Below are the code and all the weights of a small trained network. Each question names an input and a class and asks about switching units off, where a switched-off unit gives its printed mean instead of its output.

import numpy as np


def w(rows, s, z=0):
    codes = np.array(rows[::2]) - 128.0
    scale = np.full(codes.shape[1], s)
    scale[-1] = z or s
    return codes * scale


def f(y):
    return np.maximum(y, 0)


def log_softmax(a):
    a = a - a.max(-1, keepdims=True)
    return a - np.log(np.exp(a).sum(-1, keepdims=True))


def net(x, mask):
    res = np.array(x, float).reshape(1, 8) / 4 @ E
    y = f(res @ A[0][:, :-1].T + A[0][:, -1])
    res = res + np.where(mask, y, B[0][:, -1]) @ B[0][:, :-1]
    return log_softmax(res[-1] @ U[:, :-1].T + U[:, -1])


A, B = {}, {}
E = w([
[119,94,105],'x0',
[114,212,85],'x1',
[3,61,222],'x2',
[247,160,117],'x3',
[113,47,33],'x4',
[47,190,53],'x5',
[220,56,53],'x6',
[79,208,162],'x7',
],0.0065)
A[0] = w([
[135,93,144,134],'n1',
[183,103,90,163],'n2',
[109,144,201,254],'n3',
[70,6,163,218],'n4',
[121,149,67,118],'n5',
[84,154,115,160],'n6',
[184,127,107,87],'n7',
[70,102,115,130],'n8',
[23,89,114,129],'n9',
[97,150,97,189],'n10',
[192,100,115,152],'n11',
[16,47,147,140],'n12',
[197,152,144,165],'n13',
[81,201,120,148],'n14',
[107,96,169,227],'n15',
[135,180,55,171],'n16',
[83,149,58,153],'n17',
],0.016,0.0063)
B[0] = w([
[176,101,105,158],'n1',
[177,51,116,205],'n2',
[215,192,88,225],'n3',
[189,141,88,246],'n4',
[92,71,162,173],'n5',
[89,162,172,181],'n6',
[138,110,114,177],'n7',
[45,193,47,178],'n8',
[44,216,42,217],'n9',
[38,123,151,181],'n10',
[126,25,97,202],'n11',
[125,172,90,238],'n12',
[105,131,1,202],'n13',
[106,157,186,208],'n14',
[171,148,88,198],'n15',
[68,97,99,208],'n16',
[65,37,109,196],'n17',
],0.0085,0.013)
U = w([
[2,104,179,167],'0',
[100,11,28,179],'1',
[96,190,52,134],'2',
[168,99,240,18],'3',
[97,243,241,166],'4',
[113,50,243,3],'5',
[218,57,146,190],'6',
],0.0072,0.0051)

Each question gives the input, the list of numbers given to net, and the class t.
The units are the neurons (one row each of A and B). Each row of codes is followed by its name. A weight is (code - 128) times the scale printed after its matrix; where a second scale follows, it is the last column's (A, B and U).
mask holds one flag per neuron, in row order. A switched-off neuron (its flag False) gives its mean, the last column of its row in B, instead of its output. The means were averaged over made-up inputs and are rounded, as every weight is.
A unit's drop is (log p(t) with every unit on - log p(t) with that unit switched off) / (log p(t) with every unit on - log p(t) with every unit switched off).
The circuit of an input: a set's keep is (log p(t) with only the set's units on - log p(t) with every unit switched off) / (log p(t) with every unit on - log p(t) with every unit switched off). Starting from the 12 units with the biggest drops (on a tie, the unit counted first), units are removed one at a time, each time the one whose removal leaves the highest keep (on an exact tie, the one counted first), for as long as the keep stays at least 0.8.
units of the circuit, in order: the units of the circuit, biggest drop first
k most important neurons: the k neurons with the biggest drops, biggest first
drop of u: that unit's drop, to one decimal
input [1,8,-4,-1,-6,-8,0,0], class 6: units of the circuit, in order -> [n9]
input [-2,2,3,0,3,-7,1,6], class 6: units of the circuit, in order -> [n9 n8 n13 n16]
input [-4,3,1,-1,-5,-8,3,-7], class 6: units of the circuit, in order -> [n9 n16]
input [-4,-8,5,6,2,8,-8,2], class 4: units of the circuit, in order -> [n13 n11]
input [-1,7,-3,6,-5,-8,0,-4], class 1: units of the circuit, in order -> [n13 n11]
input [5,4,-7,-3,-6,2,2,1], class 0: 2 most important neurons -> [n4 n3]
input [-8,-2,-8,2,-7,3,-2,8], class 4: units of the circuit, in order -> [n14 n9]
input [4,6,6,2,5,8,0,-8], class 0: 2 most important neurons -> [n3 n17]
input [-1,0,4,-5,-3,4,-5,7], class 4: drop of n9 -> -0.5
input [-4,-3,-8,-2,-4,-6,-7,-8], class 6: drop of n14 -> -0.1
input [6,-2,6,-5,6,4,-6,1], class 2: drop of n13 -> 0.0
input [1,-8,8,5,-4,-6,2,1], class 6: drop of n9 -> 0.1
